Here is a tiny trained network, its code and every weight. The questions are about switching its units off for an input and a class, where a switched-off unit gives its printed mean instead of its output.

import numpy as np


def w(rows, s, z=0):
    codes = np.array(rows[::2]) - 128.0
    scale = np.full(codes.shape[1], s)
    scale[-1] = z or s
    return codes * scale


def f(y):
    return np.maximum(y, 0)


def log_softmax(a):
    a = a - a.max(-1, keepdims=True)
    return a - np.log(np.exp(a).sum(-1, keepdims=True))


def net(x, mask):
    res = np.array(x, float).reshape(1, 7) / 4 @ E
    y = f(res @ A[0][:, :-1].T + A[0][:, -1])
    res = res + np.where(mask, y, B[0][:, -1]) @ B[0][:, :-1]
    return log_softmax(res[-1] @ U[:, :-1].T + U[:, -1])


A, B = {}, {}
E = w([
[148,161,133,146,227,174,13,254,128,143,83],'x0',
[146,116,20,123,179,38,76,75,122,133,74],'x1',
[154,125,141,150,142,118,130,120,134,134,131],'x2',
[115,50,74,186,72,198,34,104,208,70,201],'x3',
[143,131,141,145,131,125,122,117,130,142,126],'x4',
[43,62,200,190,94,52,97,139,45,100,99],'x5',
[153,124,43,232,94,130,143,217,66,237,163],'x6',
],0.0091)
A[0] = w([
[128,131,205,154,90,215,158,209,105,157,188,127],'neuron 1',
[137,149,138,131,187,159,49,219,128,130,102,64],'neuron 2',
[135,117,77,165,71,117,203,101,106,165,163,125],'neuron 3',
[120,196,138,120,158,91,183,180,63,186,85,86],'neuron 4',
[194,191,48,99,162,210,158,135,180,171,144,70],'neuron 5',
[114,59,80,199,100,183,48,132,162,121,176,50],'neuron 6',
[137,123,94,181,102,124,136,174,84,155,143,86],'neuron 7',
[64,56,180,175,116,68,70,180,59,126,108,72],'neuron 8',
[141,150,89,173,138,152,85,227,90,170,122,78],'neuron 9',
[139,120,9,132,152,44,60,114,99,156,107,59],'neuron 10',
[126,142,199,83,168,136,72,109,155,70,96,5],'neuron 11',
],0.015,0.0029)
B[0] = w([
[128,173,101,200,170,177,206,111,179,108,30,235],'neuron 1',
[102,96,163,83,72,90,178,16,122,85,156,241],'neuron 2',
[61,44,148,76,157,90,99,56,144,126,168,197],'neuron 3',
[254,155,125,24,134,142,131,188,121,103,136,227],'neuron 4',
[93,166,155,236,34,101,54,157,59,131,149,252],'neuron 5',
[250,173,143,8,149,117,155,188,95,121,119,244],'neuron 6',
[87,89,89,130,156,126,71,169,134,166,142,196],'neuron 7',
[107,184,145,227,28,116,64,131,79,130,163,221],'neuron 8',
[72,44,114,93,188,105,96,99,161,162,163,242],'neuron 9',
[117,171,131,199,161,208,222,127,185,107,47,227],'neuron 10',
[90,51,70,125,202,129,105,160,153,198,149,208],'neuron 11',
],0.014,0.021)
U = w([
[108,181,163,201,41,120,55,176,48,142,158,149],'0',
[237,155,149,11,149,135,132,212,94,109,141,112],'1',
[98,154,123,183,173,210,198,119,199,103,20,9],'2',
[77,39,179,56,119,84,151,2,141,90,184,156],'3',
[72,35,76,103,203,126,77,166,157,226,174,231],'4',
],0.0097,0.0015)

Each question gives the input, the list of numbers given to net, and the class t.
The units are the neurons (one row each of A and B). Each row of codes is followed by its name. A weight is (code - 128) times the scale printed after its matrix; where a second scale follows, it is the last column's (A, B and U).
mask holds one flag per neuron, in row order. A switched-off neuron (its flag False) gives its mean, the last column of its row in B, instead of its output. The means were averaged over made-up inputs and are rounded, as every weight is.
A unit's drop is (log p(t) with every unit on - log p(t) with that unit switched off) / (log p(t) with every unit on - log p(t) with every unit switched off).
The circuit of an input: a set's keep is (log p(t) with only the set's units on - log p(t) with every unit switched off) / (log p(t) with every unit on - log p(t) with every unit switched off). Starting from all 11 units, units are removed one at a time, each time the one whose removal leaves the highest keep (on an exact tie, the one counted first), for as long as the keep stays at least 0.8.
units of the circuit, in order: the units of the circuit, biggest drop first
most important unit: the unit with the biggest drop
top k neurons: the k neurons with the biggest drops, biggest first
drop of u: that unit's drop, to one decimal
input [6,-5,-2,2,6,-5,-3], class 3: most important unit => neuron 2
input [-3,-2,3,4,-6,0,3], class 1: top 2 neurons => neuron 6; neuron 2
input [2,-2,-3,1,-7,6,-8], class 4: top 2 neurons => neuron 11; neuron 5
input [-1,-7,-2,2,4,5,5], class 2: top 2 neurons => neuron 1; neuron 5
input [1,8,-2,-7,-8,-4,-7], class 2: top 2 neurons => neuron 6; neuron 10
input [-3,1,8,-6,7,2,8], class 4: top 3 neurons => neuron 3; neuron 6; neuron 7
input [-4,2,-8,8,1,-7,0], class 1: top 2 neurons => neuron 6; neuron 8
input [-7,0,-5,-5,-8,-5,7], class 3: top 2 neurons => neuron 3; neuron 11
input [2,-3,-4,-5,1,-1,8], class 4: top 2 neurons => neuron 9; neuron 6
input [2,-5,-1,7,-2,3,8], class 4: top 3 neurons => neuron 9; neuron 7; neuron 4
input [2,-7,2,-5,-5,-4,-4], class 2: top 2 neurons => neuron 6; neuron 1
input [7,-2,-4,-5,1,-4,4], class 3: top 2 neurons => neuron 2; neuron 9
input [-5,3,7,-5,-5,-2,-7], class 4: units of the circuit, in order => neuron 2; neuron 11
input [3,7,5,0,7,-3,7], class 2: most important unit => neuron 10
input [5,0,-3,3,-3,-2,0], class 3: drop of neuron 2 => 0.6
input [-3,-1,-4,-4,6,3,-4], class 1: drop of neuron 9 => 1.4
input [6,-3,-5,1,1,-8,-7], class 0: drop of neuron 5 => 2.6
